Below are the code and all the weights of a small trained network. Each question names an input and a class and asks about switching units off, where a switched-off unit gives its printed mean instead of its output.

import numpy as np


def w(rows, s, z=0):
    codes = np.array(rows[::2]) - 128.0
    scale = np.full(codes.shape[1], s)
    scale[-1] = z or s
    return codes * scale


def f(y):
    return y / 2 * (1 + np.tanh(0.7978845608 * (y + 0.044715 * y**3)))


def log_softmax(a):
    a = a - a.max(-1, keepdims=True)
    return a - np.log(np.exp(a).sum(-1, keepdims=True))


def net(x, mask):
    res = np.array(x, float).reshape(1, 6) / 4 @ E
    y = f(res @ A[0][:, :-1].T + A[0][:, -1])
    res = res + np.where(mask, y, B[0][:, -1]) @ B[0][:, :-1]
    return log_softmax(res[-1] @ U[:, :-1].T + U[:, -1])


A, B = {}, {}
E = w([
[181,125,151],'x0',
[132,72,253],'x1',
[162,139,122],'x2',
[70,87,96],'x3',
[138,59,123],'x4',
[224,98,108],'x5',
],0.011)
A[0] = w([
[80,178,51,255],'neuron 1',
[129,153,102,130],'neuron 2',
[175,235,123,102],'neuron 3',
[184,149,164,99],'neuron 4',
[155,118,139,135],'neuron 5',
[53,103,82,168],'neuron 6',
[120,135,163,105],'neuron 7',
[178,119,85,168],'neuron 8',
[129,162,125,89],'neuron 9',
[103,151,170,127],'neuron 10',
[106,138,84,172],'neuron 11',
[190,88,90,185],'neuron 12',
[139,148,132,123],'neuron 13',
[174,124,133,103],'neuron 14',
[126,67,170,140],'neuron 15',
[181,82,194,148],'neuron 16',
[162,36,129,144],'neuron 17',
[128,90,165,124],'neuron 18',
[108,229,165,117],'neuron 19',
[176,72,108,106],'neuron 20',
[149,73,140,154],'neuron 21',
[68,228,154,195],'neuron 22',
[131,174,121,79],'neuron 23',
[138,75,167,137],'neuron 24',
[141,116,124,151],'neuron 25',
[94,60,1,207],'neuron 26',
[175,108,160,163],'neuron 27',
[140,144,75,137],'neuron 28',
[131,129,131,120],'neuron 29',
[130,90,200,116],'neuron 30',
],0.014,0.0073)
B[0] = w([
[106,110,91,251],'neuron 1',
[119,98,144,152],'neuron 2',
[107,136,183,191],'neuron 3',
[155,226,120,167],'neuron 4',
[148,148,90,149],'neuron 5',
[114,138,27,188],'neuron 6',
[123,112,214,143],'neuron 7',
[144,124,66,188],'neuron 8',
[137,119,172,132],'neuron 9',
[79,137,234,159],'neuron 10',
[90,49,80,175],'neuron 11',
[90,153,52,205],'neuron 12',
[118,124,157,133],'neuron 13',
[90,177,142,152],'neuron 14',
[251,57,210,191],'neuron 15',
[135,92,134,226],'neuron 16',
[125,63,85,197],'neuron 17',
[192,96,111,170],'neuron 18',
[72,91,253,182],'neuron 19',
[68,127,89,171],'neuron 20',
[225,83,81,176],'neuron 21',
[17,108,134,219],'neuron 22',
[166,108,214,139],'neuron 23',
[229,100,140,186],'neuron 24',
[167,143,34,141],'neuron 25',
[89,105,44,238],'neuron 26',
[145,105,78,189],'neuron 27',
[110,29,158,175],'neuron 28',
[131,137,134,127],'neuron 29',
[168,60,196,202],'neuron 30',
],0.0061,0.013)
U = w([
[176,145,113,1],'0',
[103,86,93,205],'1',
[246,69,142,121],'2',
[77,203,185,43],'3',
[217,201,52,190],'4',
[140,123,222,121],'5',
],0.012,0.0059)

Each question gives the input, the list of numbers given to net, and the class t.
The units are the neurons (one row each of A and B). Each row of codes is followed by its name. A weight is (code - 128) times the scale printed after its matrix; where a second scale follows, it is the last column's (A, B and U).
mask holds one flag per neuron, in row order. A switched-off neuron (its flag False) gives its mean, the last column of its row in B, instead of its output. The means were averaged over made-up inputs and are rounded, as every weight is.
A unit's drop is (log p(t) with every unit on - log p(t) with that unit switched off) / (log p(t) with every unit on - log p(t) with every unit switched off).
The circuit of an input: a set's keep is (log p(t) with only the set's units on - log p(t) with every unit switched off) / (log p(t) with every unit on - log p(t) with every unit switched off). Starting from the 12 units with the biggest drops (on a tie, the unit counted first), units are removed one at a time, each time the one whose removal leaves the highest keep (on an exact tie, the one counted first), for as long as the keep stays at least 0.8.
circuit, biggest first: the units of the circuit, biggest drop first
most important unit: the unit with the biggest drop
k most important neurons: the k neurons with the biggest drops, biggest first
drop of u: that unit's drop, to one decimal
input [-5,-6,8,-3,3,7], class 1: circuit, biggest first => (neuron 28; neuron 26)
input [7,5,-6,-1,2,-6], class 2: circuit, biggest first => (neuron 15; neuron 24)
input [-3,4,-4,8,-3,3], class 2: most important unit => neuron 22
input [-6,2,-5,-2,-8,8], class 5: circuit, biggest first => (neuron 26; neuron 6; neuron 21)
input [0,3,-4,8,5,-3], class 2: circuit, biggest first => (neuron 15; neuron 22)
input [-6,-7,-6,-8,7,8], class 1: 2 most important neurons => (neuron 28; neuron 26)
input [6,4,7,-7,0,7], class 4: circuit, biggest first => (neuron 4; neuron 12)
input [-8,6,-5,5,-3,1], class 2: 2 most important neurons => (neuron 15; neuron 19)
input [-3,-4,6,-5,4,2], class 4: 2 most important neurons => (neuron 22; neuron 19)
input [5,2,-8,-2,-6,-3], class 3: 2 most important neurons => (neuron 15; neuron 22)
input [-4,7,-7,8,-7,-8], class 3: 2 most important neurons => (neuron 22; neuron 6)
input [7,-4,6,3,-1,3], class 4: 2 most important neurons => (neuron 22; neuron 19)
input [4,-1,-6,-2,-5,-5], class 3: drop of neuron 6 => 0.0
input [-6,2,1,-7,1,-4], class 3: drop of neuron 21 => 0.1
input [8,-3,-6,-7,8,6], class 4: most important neuron => (neuron 12)
input [5,-8,6,6,7,8], class 1: drop of neuron 28 => 0.3
input [1,-1,8,1,-3,2], class 4: drop of neuron 22 => 0.2
